Below are the code and all the weights of a small trained network. Each question names an input and a target symbol and asks about switching units off, where a switched-off unit gives its printed mean instead of its output.

import numpy as np


def w(rows, s, z=0):
    codes = np.array(rows[::2]) - 128.0
    scale = np.full(codes.shape[1], s)
    scale[-1] = z or s
    return codes * scale


def norm(h):
    return h / np.sqrt((h * h).mean(-1, keepdims=True) + 1e-5)


def f(y):
    return np.maximum(y, 0)


def softmax(a):
    e = np.exp(a - a.max(-1, keepdims=True))
    return e / e.sum(-1, keepdims=True)


def log_softmax(a):
    a = a - a.max(-1, keepdims=True)
    return a - np.log(np.exp(a).sum(-1, keepdims=True))


def net(x, mask):
    ids = ['Λαζμστ'.index(c) for c in x.split()]
    T = len(ids)
    res = E[ids] + P[:T]
    u = 0
    for l in range(2):
        r = norm(res)
        for j in range(2):
            rows = slice(3 * j, 3 * j + 3)
            q, k, v = (r @ M[l][rows].T for M in (Q, K, V))
            z = softmax(np.where(np.tri(T) > 0, q @ k.T / 3**0.5, -1e9)) @ v
            o = O[l][rows]
            res = res + np.where(mask[u + j], z, o[:, -1]) @ o[:, :-1]
        u += 2
        y = f(norm(res) @ A[l][:, :-1].T + A[l][:, -1])
        res = res + np.where(mask[u : u + 16], y, B[l][:, -1]) @ B[l][:, :-1]
        u += 16
    return log_softmax(norm(res)[-1] @ U[:, :-1].T + U[:, -1])


Q, K, V, O, A, B = {}, {}, {}, {}, {}, {}
E = w([
[145,126,151,180,51,14,196],'Λ',
[196,203,113,121,121,77,154],'α',
[82,87,65,148,47,2,141],'ζ',
[145,243,176,116,139,154,140],'μ',
[203,128,96,160,42,142,108],'σ',
[75,147,48,90,122,135,125],'τ',
],0.013)
P = w([
[116,225,111,177,196,68,46],'0',
[158,177,82,169,197,70,119],'1',
[145,152,165,65,105,100,65],'2',
[79,214,70,180,136,122,60],'3',
[165,125,73,176,181,89,184],'4',
[182,65,160,74,91,115,113],'5',
[56,178,93,160,93,157,110],'6',
[176,82,91,155,155,117,254],'7',
[202,6,151,53,84,140,169],'8',
[77,184,106,125,94,152,135],'9',
],0.0097)
Q[0] = w([
[149,201,141,166,90,12,189],'0.h1',
[56,156,117,33,95,130,38],'0.h1',
[148,96,135,178,41,155,62],'0.h1',
[114,173,57,149,142,129,247],'0.h2',
[115,192,130,97,1,102,111],'0.h2',
[129,137,113,61,53,121,138],'0.h2',
],0.012)
K[0] = w([
[61,98,205,224,101,16,185],'0.h1',
[82,198,70,87,235,125,94],'0.h1',
[160,187,77,182,76,92,1],'0.h1',
[116,42,123,207,23,182,185],'0.h2',
[173,58,88,19,178,166,239],'0.h2',
[165,119,86,110,123,120,246],'0.h2',
],0.0088)
V[0] = w([
[76,126,134,164,70,132,140],'0.h1',
[11,94,125,140,152,56,104],'0.h1',
[88,173,170,73,163,108,186],'0.h1',
[140,108,138,169,84,138,22],'0.h2',
[151,51,113,133,166,69,74],'0.h2',
[122,72,71,152,76,255,138],'0.h2',
],0.0056)
O[0] = w([
[118,61,96,173,140,129,131,173],'0.h1',
[198,50,182,162,194,72,70,252],'0.h1',
[105,127,234,154,76,192,130,118],'0.h1',
[181,112,154,92,2,154,126,87],'0.h2',
[129,149,77,103,89,126,172,172],'0.h2',
[134,72,54,217,103,162,32,17],'0.h2',
],0.0054,0.0035)
A[0] = w([
[180,121,162,137,154,188,116,249],'0.n1',
[185,138,161,92,117,196,191,4],'0.n2',
[77,49,172,134,237,103,85,80],'0.n3',
[135,180,149,169,42,142,123,106],'0.n4',
[133,159,83,96,147,125,58,42],'0.n5',
[144,58,160,93,104,130,177,71],'0.n6',
[174,105,140,35,163,108,123,55],'0.n7',
[160,159,121,165,172,153,105,164],'0.n8',
[128,131,223,135,177,153,155,99],'0.n9',
[125,112,143,111,209,83,163,119],'0.n10',
[174,87,98,68,115,101,113,194],'0.n11',
[67,89,77,96,74,82,158,147],'0.n12',
[171,77,255,96,118,204,80,90],'0.n13',
[56,144,89,71,133,200,146,110],'0.n14',
[91,171,77,84,105,155,115,137],'0.n15',
[80,137,99,115,146,127,152,90],'0.n16',
],0.0093,0.0032)
B[0] = w([
[166,131,23,104,86,130,164,147],'0.n1',
[190,91,38,120,147,141,125,142],'0.n2',
[213,132,7,247,112,136,146,139],'0.n3',
[193,125,140,71,159,64,101,166],'0.n4',
[91,127,147,191,164,120,141,170],'0.n5',
[61,99,112,105,97,93,123,161],'0.n6',
[191,77,175,144,125,196,84,167],'0.n7',
[122,119,67,100,86,122,112,156],'0.n8',
[122,220,102,105,177,214,160,143],'0.n9',
[164,166,174,91,150,172,173,186],'0.n10',
[172,130,232,58,123,144,121,217],'0.n11',
[133,124,131,77,191,119,122,255],'0.n12',
[51,245,1,66,13,163,75,137],'0.n13',
[149,139,80,167,203,169,84,179],'0.n14',
[165,73,134,183,179,113,97,196],'0.n15',
[149,176,125,153,133,131,148,162],'0.n16',
],0.0071,0.0075)
Q[1] = w([
[129,126,130,137,56,144,56],'1.h1',
[117,118,215,152,130,133,85],'1.h1',
[119,138,186,176,126,85,235],'1.h1',
[181,73,172,73,162,211,177],'1.h2',
[206,117,66,9,171,66,162],'1.h2',
[143,129,154,17,128,85,143],'1.h2',
],0.015)
K[1] = w([
[190,172,133,89,116,157,107],'1.h1',
[136,230,186,193,184,153,142],'1.h1',
[56,128,246,161,97,22,196],'1.h1',
[102,173,158,182,27,7,90],'1.h2',
[98,20,67,105,58,150,194],'1.h2',
[119,117,69,99,73,142,217],'1.h2',
],0.011)
V[1] = w([
[170,168,134,180,96,152,111],'1.h1',
[172,205,155,103,118,122,125],'1.h1',
[89,155,169,167,100,103,144],'1.h1',
[146,141,55,67,179,172,114],'1.h2',
[59,162,80,111,119,84,151],'1.h2',
[151,176,130,172,1,126,169],'1.h2',
],0.0098)
O[1] = w([
[58,61,144,127,95,173,132,96],'1.h1',
[124,59,78,149,114,146,145,253],'1.h1',
[140,138,81,76,140,156,158,64],'1.h1',
[159,157,79,115,97,138,62,166],'1.h2',
[133,133,150,94,115,101,142,140],'1.h2',
[205,126,245,162,107,132,138,27],'1.h2',
],0.011,0.0043)
A[1] = w([
[68,96,231,104,99,114,144,23],'1.n1',
[183,148,169,172,137,119,166,93],'1.n2',
[144,199,120,85,104,153,135,173],'1.n3',
[156,130,105,50,91,87,48,118],'1.n4',
[150,105,110,138,71,184,67,167],'1.n5',
[154,133,103,151,119,152,205,162],'1.n6',
[182,100,118,238,151,111,112,2],'1.n7',
[70,74,165,112,81,227,86,125],'1.n8',
[148,123,146,116,131,208,175,122],'1.n9',
[137,102,166,51,111,144,109,116],'1.n10',
[43,74,155,57,88,110,133,21],'1.n11',
[126,122,153,179,185,81,56,60],'1.n12',
[153,197,103,164,153,109,157,78],'1.n13',
[150,65,130,96,194,118,100,115],'1.n14',
[106,111,160,156,131,129,246,25],'1.n15',
[100,194,138,159,189,200,141,47],'1.n16',
],0.012,0.0059)
B[1] = w([
[215,194,24,76,54,38,164,154],'1.n1',
[30,147,60,121,156,186,110,201],'1.n2',
[116,63,100,197,98,95,115,190],'1.n3',
[130,117,200,172,172,203,129,255],'1.n4',
[126,152,108,99,122,88,210,206],'1.n5',
[115,153,186,93,98,133,88,201],'1.n6',
[111,46,56,129,11,235,227,157],'1.n7',
[136,169,107,97,200,1,34,151],'1.n8',
[106,72,95,135,224,115,138,165],'1.n9',
[33,148,78,144,192,142,103,184],'1.n10',
[93,102,151,92,93,220,78,146],'1.n11',
[164,175,105,163,25,162,201,181],'1.n12',
[92,93,195,54,79,123,129,201],'1.n13',
[127,114,117,135,13,121,185,231],'1.n14',
[129,99,138,235,195,227,30,178],'1.n15',
[219,115,218,192,81,43,70,152],'1.n16',
],0.0092,0.0066)
U = w([
[110,109,194,177,232,182,158,251],'Λ',
[2,123,190,50,68,177,70,31],'α',
[133,199,144,78,158,41,232,188],'ζ',
[209,98,187,165,102,105,7,97],'μ',
[160,112,103,199,42,195,226,2],'σ',
[80,133,26,176,152,114,72,209],'τ',
],0.0077,0.0016)

Each question gives the input, a string of symbols that net reads in full, and the target symbol t.
The units are the heads (3 rows each of Q, K, V and O) and the neurons (one row each of A and B). Each row of codes is followed by its name. A weight is (code - 128) times the scale printed after its matrix; where a second scale follows, it is the last column's (O, A, B and U).
mask holds one flag per unit, layer by layer, with each layer's heads first. A switched-off unit (its flag False) gives its mean, the last column of its rows in O or B, instead of its output. The means were averaged over made-up inputs and are rounded, as every weight is.
A unit's drop is (log p(t) with every unit on - log p(t) with that unit switched off) / (log p(t) with every unit on - log p(t) with every unit switched off).
The circuit of an input: a set's keep is (log p(t) with only the set's units on - log p(t) with every unit switched off) / (log p(t) with every unit on - log p(t) with every unit switched off). Starting from the 12 units with the biggest drops (on a tie, the unit counted first), units are removed one at a time, each time the one whose removal leaves the highest keep (on an exact tie, the one counted first), for as long as the keep stays at least 0.8.
circuit, biggest first: the units of the circuit, biggest drop first
top k neurons: the k neurons with the biggest drops, biggest first
top k neurons in layer l: the k neurons of layer l with the biggest drops, biggest first
input α ζ Λ ζ Λ ζ τ τ, target ζ: top 2 neurons	0.n12, 1.n4
input ζ σ τ α α, target σ: top 2 neurons in layer 1	1.n7, 1.n2
input τ τ Λ τ σ Λ ζ σ Λ α, target σ: top 2 neurons	0.n4, 1.n7
input α τ τ τ α τ ζ Λ ζ Λ, target ζ: circuit, biggest first	1.h1, 0.n4
input ζ τ ζ τ τ σ Λ ζ ζ μ, target μ: top neuron	0.n9
input Λ σ μ α ζ τ μ σ τ, target μ: top 4 neurons in layer 0	0.n11, 0.n1, 0.n8, 0.n10
input τ ζ α α, target ζ: top 3 neurons	1.n15, 1.n13, 0.n14
input Λ σ μ τ α τ, target Λ: top 2 neurons in layer 0	0.n11, 0.n7
input τ σ Λ τ τ τ Λ τ, target Λ: circuit, biggest first	1.h2, 1.n15
input μ μ ζ α, target μ: top 2 neurons	0.n12, 0.n9
input τ τ τ, target σ: circuit, biggest first	1.n12, 1.n14, 0.n15
input ζ τ σ ζ ζ ζ μ ζ σ, target α: circuit, biggest first	0.n11, 0.n13
input α ζ Λ α ζ ζ α, target ζ: circuit, biggest first	1.h2, 0.n4
input α ζ Λ σ μ, target σ: circuit, biggest first	0.h2, 0.n12
input τ σ τ τ ζ σ, target α: top 3 neurons	0.n11, 0.n4, 1.n10
input σ τ ζ σ α μ, target τ: top neuron in layer 1	1.n3
input σ Λ τ ζ ζ ζ, target α: top 2 neurons	1.n11, 0.n12
input ζ Λ α Λ, target α: top 3 neurons	1.n13, 0.n11, 0.n12
input τ μ τ Λ ζ τ τ ζ Λ, target α: top 2 neurons in layer 0	0.n11, 0.n15
input σ ζ τ σ ζ μ Λ, target μ: top neuron in layer 0	0.n15
input ζ τ Λ Λ σ ζ Λ ζ, target ζ: top 2 neurons	0.n12, 0.n4
input τ τ ζ μ μ τ τ τ σ, target μ: top 3 neurons	0.n13, 1.n8, 0.n11
input τ ζ ζ Λ Λ Λ α, target α: top 2 neurons	1.n13, 1.n2
input ζ τ τ ζ σ σ μ, target σ: top 2 neurons in layer 0	0.n4, 0.n1
input τ ζ τ μ τ τ α σ σ, target μ: top 2 neurons	1.n8, 1.n4
input Λ τ τ α Λ Λ μ, target μ: top 2 neurons	1.n16, 0.n4
input τ σ α Λ, target σ: circuit, biggest first	1.n7
